Below are the code and all the weights of a small trained network. Each question names an input and a class and asks about switching units off, where a switched-off unit gives its printed mean instead of its output.

import numpy as np


def w(rows, s, z=0):
    codes = np.array(rows[::2]) - 128.0
    scale = np.full(codes.shape[1], s)
    scale[-1] = z or s
    return codes * scale


def f(y):
    return y / 2 * (1 + np.tanh(0.7978845608 * (y + 0.044715 * y**3)))


def log_softmax(a):
    a = a - a.max(-1, keepdims=True)
    return a - np.log(np.exp(a).sum(-1, keepdims=True))


def net(x, mask):
    res = np.array(x, float).reshape(1, 7) / 4 @ E
    y = f(res @ A[0][:, :-1].T + A[0][:, -1])
    res = res + np.where(mask, y, B[0][:, -1]) @ B[0][:, :-1]
    return log_softmax(res[-1] @ U[:, :-1].T + U[:, -1])


A, B = {}, {}
E = w([
[104,181,102,154,121,110,78,183,79,89,136],'x0',
[252,122,139,11,173,106,68,174,180,111,189],'x1',
[127,127,139,133,129,122,124,132,132,132,125],'x2',
[117,136,122,121,130,127,136,136,139,139,137],'x3',
[184,168,68,156,195,121,112,111,135,178,69],'x4',
[161,93,122,152,158,50,144,96,63,149,232],'x5',
[159,181,197,87,249,121,197,127,106,48,124],'x6',
],0.011)
A[0] = w([
[145,92,52,155,164,158,107,128,126,166,118,74],'N1',
[130,97,140,119,150,136,185,86,162,171,127,175],'N2',
[125,172,178,115,236,111,219,135,107,55,97,45],'N3',
[66,152,171,103,128,231,84,194,208,76,8,14],'N4',
[161,183,84,166,233,106,166,109,150,171,41,117],'N5',
[103,84,138,152,182,93,125,135,97,130,178,50],'N6',
[157,50,172,120,129,153,231,50,182,150,102,30],'N7',
[99,97,226,116,47,128,220,170,146,48,160,80],'N8',
[95,229,104,188,128,104,93,219,50,48,148,59],'N9',
[135,107,96,198,167,41,147,61,68,138,254,3],'N10',
[56,139,129,239,125,155,216,98,84,137,97,18],'N11',
],0.0084,0.0066)
B[0] = w([
[115,126,85,170,110,103,89,142,111,119,170,161],'N1',
[90,182,154,78,117,106,112,113,100,115,113,188],'N2',
[134,29,145,153,34,20,97,121,190,187,92,231],'N3',
[140,73,82,131,161,141,240,97,115,101,77,246],'N4',
[83,114,90,165,148,136,75,96,111,62,253,229],'N5',
[145,98,95,108,144,133,166,95,127,54,60,151],'N6',
[75,156,117,62,178,103,41,149,58,208,92,190],'N7',
[111,121,92,228,160,172,87,141,96,97,232,209],'N8',
[78,172,170,74,138,146,72,149,59,168,84,206],'N9',
[115,99,72,127,159,138,236,127,157,124,62,218],'N10',
[219,136,212,95,122,186,127,249,196,94,134,238],'N11',
],0.011)
U = w([
[128,116,106,123,164,134,204,112,132,114,108,92],'0',
[119,92,120,163,9,98,118,134,164,178,124,103],'1',
[223,143,165,66,174,140,125,187,187,104,172,111],'2',
[103,124,116,174,151,142,118,121,116,97,206,86],'3',
[89,154,150,76,164,128,111,134,75,172,110,108],'4',
[137,158,154,139,116,123,154,109,139,126,151,253],'5',
],0.015,0.027)

Each question gives the input, the list of numbers given to net, and the class t.
The units are the neurons (one row each of A and B). Each row of codes is followed by its name. A weight is (code - 128) times the scale printed after its matrix; where a second scale follows, it is the last column's (A, B and U).
mask holds one flag per neuron, in row order. A switched-off neuron (its flag False) gives its mean, the last column of its row in B, instead of its output. The means were averaged over made-up inputs and are rounded, as every weight is.
A unit's drop is (log p(t) with every unit on - log p(t) with that unit switched off) / (log p(t) with every unit on - log p(t) with every unit switched off).
The circuit of an input: a set's keep is (log p(t) with only the set's units on - log p(t) with every unit switched off) / (log p(t) with every unit on - log p(t) with every unit switched off). Starting from all 11 units, units are removed one at a time, each time the one whose removal leaves the highest keep (on an exact tie, the one counted first), for as long as the keep stays at least 0.8.
units of the circuit, in order: the units of the circuit, biggest drop first
unit that matters most: the unit with the biggest drop
top k neurons: the k neurons with the biggest drops, biggest first
drop when u is switched off: that unit's drop, to one decimal
input [-4,5,2,3,6,-1,7], class 1: unit that matters most : N3
input [6,-6,8,-4,-5,4,-5], class 5: units of the circuit, in order : (N3, N11)
input [-3,-4,-8,-2,2,3,-5], class 5: top 2 neurons : (N3, N11)
input [-6,5,2,-1,7,5,-6], class 3: top 3 neurons : (N3, N11, N1)
input [1,4,-7,-3,-7,-5,-4], class 3: top 2 neurons : (N8, N3)
input [7,-3,1,-7,3,8,4], class 0: top 2 neurons : (N10, N6)
input [8,1,-4,-2,2,5,-5], class 4: top 2 neurons : (N9, N3)
input [7,2,-2,-7,7,4,0], class 3: top 2 neurons : (N5, N7)
input [4,5,6,2,8,-2,4], class 3: top 2 neurons : (N5, N11)
input [2,7,-2,4,8,-6,-5], class 3: units of the circuit, in order : (N11, N5)
input [-4,-5,2,3,2,-4,-4], class 2: units of the circuit, in order : (N11, N3)
input [0,4,-1,-3,2,-6,5], class 0: top 2 neurons : (N4, N11)
input [-7,-4,6,5,8,4,-4], class 3: top 2 neurons : (N5, N1)
input [-5,-6,5,2,8,8,-6], class 0: unit that matters most : N10
input [8,7,5,-6,7,5,5], class 4: top 3 neurons : (N9, N11, N8)
input [3,6,6,-3,6,-6,-6], class 0: top 2 neurons : (N4, N3)
input [8,4,3,-4,-3,6,-7], class 4: units of the circuit, in order : (N3, N9)
input [-6,-7,-3,-7,6,-6,-2], class 2: drop when N11 is switched off : 1.2
input [4,5,7,5,-2,0,5], class 5: drop when N11 is switched off : 1.2
input [6,1,1,7,2,-1,1], class 4: drop when N11 is switched off : 0.2
input [4,4,-2,-4,-6,7,3], class 0: unit that matters most : N10
